Below are the code and all the weights of a small trained network. Each question names an input and a class and asks about switching units off, where a switched-off unit gives its printed mean instead of its output.

import numpy as np


def w(rows, s, z=0):
    codes = np.array(rows[::2]) - 128.0
    scale = np.full(codes.shape[1], s)
    scale[-1] = z or s
    return codes * scale


def norm(h):
    return h / np.sqrt((h * h).mean(-1, keepdims=True) + 1e-5)


def f(y):
    return y / 2 * (1 + np.tanh(0.7978845608 * (y + 0.044715 * y**3)))


def log_softmax(a):
    a = a - a.max(-1, keepdims=True)
    return a - np.log(np.exp(a).sum(-1, keepdims=True))


def net(x, mask):
    res = np.array(x, float).reshape(1, 6) / 4 @ E
    u = 0
    for l in range(2):
        y = f(norm(res) @ A[l][:, :-1].T + A[l][:, -1])
        res = res + np.where(mask[u : u + 7], y, B[l][:, -1]) @ B[l][:, :-1]
        u += 7
    return log_softmax(norm(res)[-1] @ U[:, :-1].T + U[:, -1])


A, B = {}, {}
E = w([
[219,155,181,125,154,81,117,224,2],'x0',
[128,107,93,124,146,107,134,109,106],'x1',
[96,115,169,147,108,151,123,131,111],'x2',
[164,126,197,88,252,122,98,164,204],'x3',
[115,89,127,145,120,109,145,100,96],'x4',
[210,96,83,232,113,166,17,66,176],'x5',
],0.0047)
A[0] = w([
[199,77,177,92,198,178,237,157,54,85],'L0N1',
[113,190,83,145,78,96,135,226,62,170],'L0N2',
[123,177,61,157,93,114,154,121,134,219],'L0N3',
[174,88,120,177,212,161,94,109,176,121],'L0N4',
[229,56,94,121,100,189,52,185,85,108],'L0N5',
[46,67,96,103,128,122,235,191,187,175],'L0N6',
[187,147,147,254,148,46,61,165,82,7],'L0N7',
],0.0061,0.0021)
B[0] = w([
[213,122,105,108,133,151,94,207,145,224],'L0N1',
[178,99,132,70,103,139,58,53,93,252],'L0N2',
[123,149,181,157,66,190,182,175,94,207],'L0N3',
[154,110,172,64,81,100,116,127,155,201],'L0N4',
[2,81,106,168,81,124,187,100,102,225],'L0N5',
[100,195,117,159,126,95,112,116,130,250],'L0N6',
[89,223,112,91,185,103,169,102,165,227],'L0N7',
],0.0077,0.0039)
A[1] = w([
[77,158,152,147,223,30,101,175,138,181],'L1N1',
[119,58,134,136,108,161,35,54,138,155],'L1N2',
[44,116,145,140,206,35,84,132,234,135],'L1N3',
[135,3,43,239,52,198,155,164,173,4],'L1N4',
[111,201,96,99,233,78,147,151,177,205],'L1N5',
[116,157,119,224,112,143,141,66,88,222],'L1N6',
[59,219,71,115,129,183,92,126,74,232],'L1N7',
],0.0058,0.0015)
B[1] = w([
[96,145,124,245,201,174,183,167,139,217],'L1N1',
[187,149,136,74,136,119,163,164,155,182],'L1N2',
[181,48,120,167,171,176,188,60,90,239],'L1N3',
[85,118,74,125,185,157,1,170,98,216],'L1N4',
[66,106,175,207,99,170,91,129,90,246],'L1N5',
[148,192,102,131,166,109,145,147,211,249],'L1N6',
[61,126,130,107,81,24,193,114,174,253],'L1N7',
],0.0078,0.004)
U = w([
[53,218,87,130,44,40,230,83,150,242],'0',
[75,81,173,248,198,190,205,87,112,217],'1',
[81,144,33,121,104,182,30,146,168,83],'2',
[251,65,138,67,151,165,123,39,210,19],'3',
[176,104,137,15,43,83,115,131,2,114],'4',
[182,157,187,129,211,160,92,237,57,10],'5',
],0.0097,0.0013)

Each question gives the input, the list of numbers given to net, and the class t.
The units are the neurons (one row each of A and B). Each row of codes is followed by its name. A weight is (code - 128) times the scale printed after its matrix; where a second scale follows, it is the last column's (A, B and U).
mask holds one flag per neuron, layer by layer. A switched-off neuron (its flag False) gives its mean, the last column of its row in B, instead of its output. The means were averaged over made-up inputs and are rounded, as every weight is.
A unit's drop is (log p(t) with every unit on - log p(t) with that unit switched off) / (log p(t) with every unit on - log p(t) with every unit switched off).
The circuit of an input: a set's keep is (log p(t) with only the set's units on - log p(t) with every unit switched off) / (log p(t) with every unit on - log p(t) with every unit switched off). Starting from the 12 units with the biggest drops (on a tie, the unit counted first), units are removed one at a time, each time the one whose removal leaves the highest keep (on an exact tie, the one counted first), for as long as the keep stays at least 0.8.
circuit, biggest first: the units of the circuit, biggest drop first
top k neurons in layer l: the k neurons of layer l with the biggest drops, biggest first
drop when u is switched off: that unit's drop, to one decimal
input [8,2,-6,3,7,2], class 1: circuit, biggest first : (L0N5)
input [3,0,-5,7,-5,8], class 1: top 2 neurons in layer 0 : (L0N2 L0N7)
input [-2,-2,7,1,-5,7], class 3: top 3 neurons in layer 0 : (L0N4 L0N3 L0N1)
input [2,-3,-7,4,-8,6], class 1: top 3 neurons in layer 0 : (L0N2 L0N7 L0N5)
input [-7,2,-8,2,2,-4], class 1: circuit, biggest first : (L1N3 L1N5)
input [-7,7,2,4,-7,8], class 3: circuit, biggest first : (L0N4 L1N2)
input [-5,6,-3,2,3,6], class 3: top 2 neurons in layer 1 : (L1N2 L1N5)
input [8,5,0,3,6,1], class 1: top 2 neurons in layer 0 : (L0N7 L0N5)
input [3,-6,-8,6,-3,1], class 1: top 2 neurons in layer 0 : (L0N2 L0N3)
input [7,-4,6,2,0,1], class 1: top 4 neurons in layer 0 : (L0N7 L0N5 L0N3 L0N4)
input [1,3,1,-6,-4,-1], class 4: top 2 neurons in layer 0 : (L0N2 L0N7)
input [-1,-1,2,-6,-6,2], class 2: top 2 neurons in layer 0 : (L0N7 L0N6)
input [0,-1,8,3,-3,7], class 3: top 3 neurons in layer 1 : (L1N2 L1N5 L1N1)
input [-5,8,0,-8,1,1], class 2: top 2 neurons in layer 0 : (L0N7 L0N5)
input [3,1,-3,-6,8,-3], class 4: drop when L0N1 is switched off : 0.0
input [-2,-1,5,-8,7,8], class 2: drop when L1N4 is switched off : 1.5
input [8,7,-2,-1,-2,-1], class 4: drop when L0N5 is switched off : 0.1
